Below are the code and all the weights of a small trained network. Each question names an input and a class and asks about switching units off, where a switched-off unit gives its printed mean instead of its output.

import numpy as np


def w(rows, s, z=0):
    codes = np.array(rows[::2]) - 128.0
    scale = np.full(codes.shape[1], s)
    scale[-1] = z or s
    return codes * scale


def f(y):
    return np.maximum(y, 0)


def log_softmax(a):
    a = a - a.max(-1, keepdims=True)
    return a - np.log(np.exp(a).sum(-1, keepdims=True))


def net(x, mask):
    res = np.array(x, float).reshape(1, 5) / 4 @ E
    y = f(res @ A[0][:, :-1].T + A[0][:, -1])
    res = res + np.where(mask, y, B[0][:, -1]) @ B[0][:, :-1]
    return log_softmax(res[-1] @ U[:, :-1].T + U[:, -1])


A, B = {}, {}
E = w([
[149,110,149],'x0',
[64,174,247],'x1',
[151,105,153],'x2',
[126,225,72],'x3',
[76,81,122],'x4',
],0.015)
A[0] = w([
[5,138,235,113],'n0',
[229,177,181,239],'n1',
[75,190,242,179],'n2',
[16,98,64,213],'n3',
[166,77,177,110],'n4',
[9,34,126,101],'n5',
[191,106,45,190],'n6',
[240,203,97,143],'n7',
[121,79,92,253],'n8',
[163,102,122,202],'n9',
],0.012,0.0076)
B[0] = w([
[51,49,151,248],'n0',
[79,195,94,220],'n1',
[59,128,141,250],'n2',
[175,135,201,195],'n3',
[117,141,153,184],'n4',
[176,67,99,202],'n5',
[161,88,48,247],'n6',
[39,59,44,230],'n7',
[255,205,125,214],'n8',
[174,212,75,188],'n9',
],0.01,0.015)
U = w([
[222,195,138,168],'0',
[101,29,123,166],'1',
[92,156,246,217],'2',
[55,191,183,11],'3',
[255,99,180,31],'4',
],0.011,0.012)

Each question gives the input, the list of numbers given to net, and the class t.
The units are the neurons (one row each of A and B). Each row of codes is followed by its name. A weight is (code - 128) times the scale printed after its matrix; where a second scale follows, it is the last column's (A, B and U).
mask holds one flag per neuron, in row order. A switched-off neuron (its flag False) gives its mean, the last column of its row in B, instead of its output. The means were averaged over made-up inputs and are rounded, as every weight is.
A unit's drop is (log p(t) with every unit on - log p(t) with that unit switched off) / (log p(t) with every unit on - log p(t) with every unit switched off).
The circuit of an input: a set's keep is (log p(t) with only the set's units on - log p(t) with every unit switched off) / (log p(t) with every unit on - log p(t) with every unit switched off). Starting from all 10 units, units are removed one at a time, each time the one whose removal leaves the highest keep (on an exact tie, the one counted first), for as long as the keep stays at least 0.8.
circuit, biggest first: the units of the circuit, biggest drop first
most important unit: the unit with the biggest drop
top k neurons: the k neurons with the biggest drops, biggest first
drop when u is switched off: that unit's drop, to one decimal
input [2,3,2,3,-1], class 3: circuit, biggest first	n1; n5
input [7,1,5,-8,-2], class 2: circuit, biggest first	n6; n7
input [3,1,-2,1,2], class 2: circuit, biggest first	n6; n7
input [8,3,1,1,-8], class 3: most important unit	n1
input [0,1,-7,1,-3], class 3: top 3 neurons	n6; n8; n5
input [-6,4,4,6,7], class 2: circuit, biggest first	n7; n3
input [-6,0,-7,3,-6], class 1: top 3 neurons	n7; n8; n9
input [-6,1,4,-1,0], class 2: circuit, biggest first	n6; n7
input [7,4,1,5,-3], class 3: circuit, biggest first	n1; n2
input [-4,-6,8,3,3], class 0: top 2 neurons	n0; n8
input [-6,2,4,-1,-5], class 2: top 2 neurons	n6; n7
input [-3,0,7,-1,-3], class 0: top 3 neurons	n0; n2; n7
input [5,4,-7,6,7], class 2: top 2 neurons	n7; n6
input [-2,2,-5,4,7], class 2: circuit, biggest first	n3; n6
input [7,0,-5,-5,-8], class 0: top 2 neurons	n0; n2
input [3,4,3,-3,-1], class 2: circuit, biggest first	n6
input [4,4,-4,3,7], class 2: top 4 neurons	n7; n6; n3; n2
input [-8,-3,-5,6,4], class 0: top 2 neurons	n0; n3
input [3,-8,-8,1,-8], class 1: top 2 neurons	n7; n6
input [3,3,-1,4,-1], class 3: most important unit	n3
input [-8,-6,2,-2,-7], class 0: top 3 neurons	n0; n8; n9
input [8,3,8,3,0], class 3: top 2 neurons	n1; n3
input [8,7,2,6,-3], class 3: drop when n1 is switched off	0.5
input [0,4,1,8,3], class 2: drop when n2 is switched off	-0.1
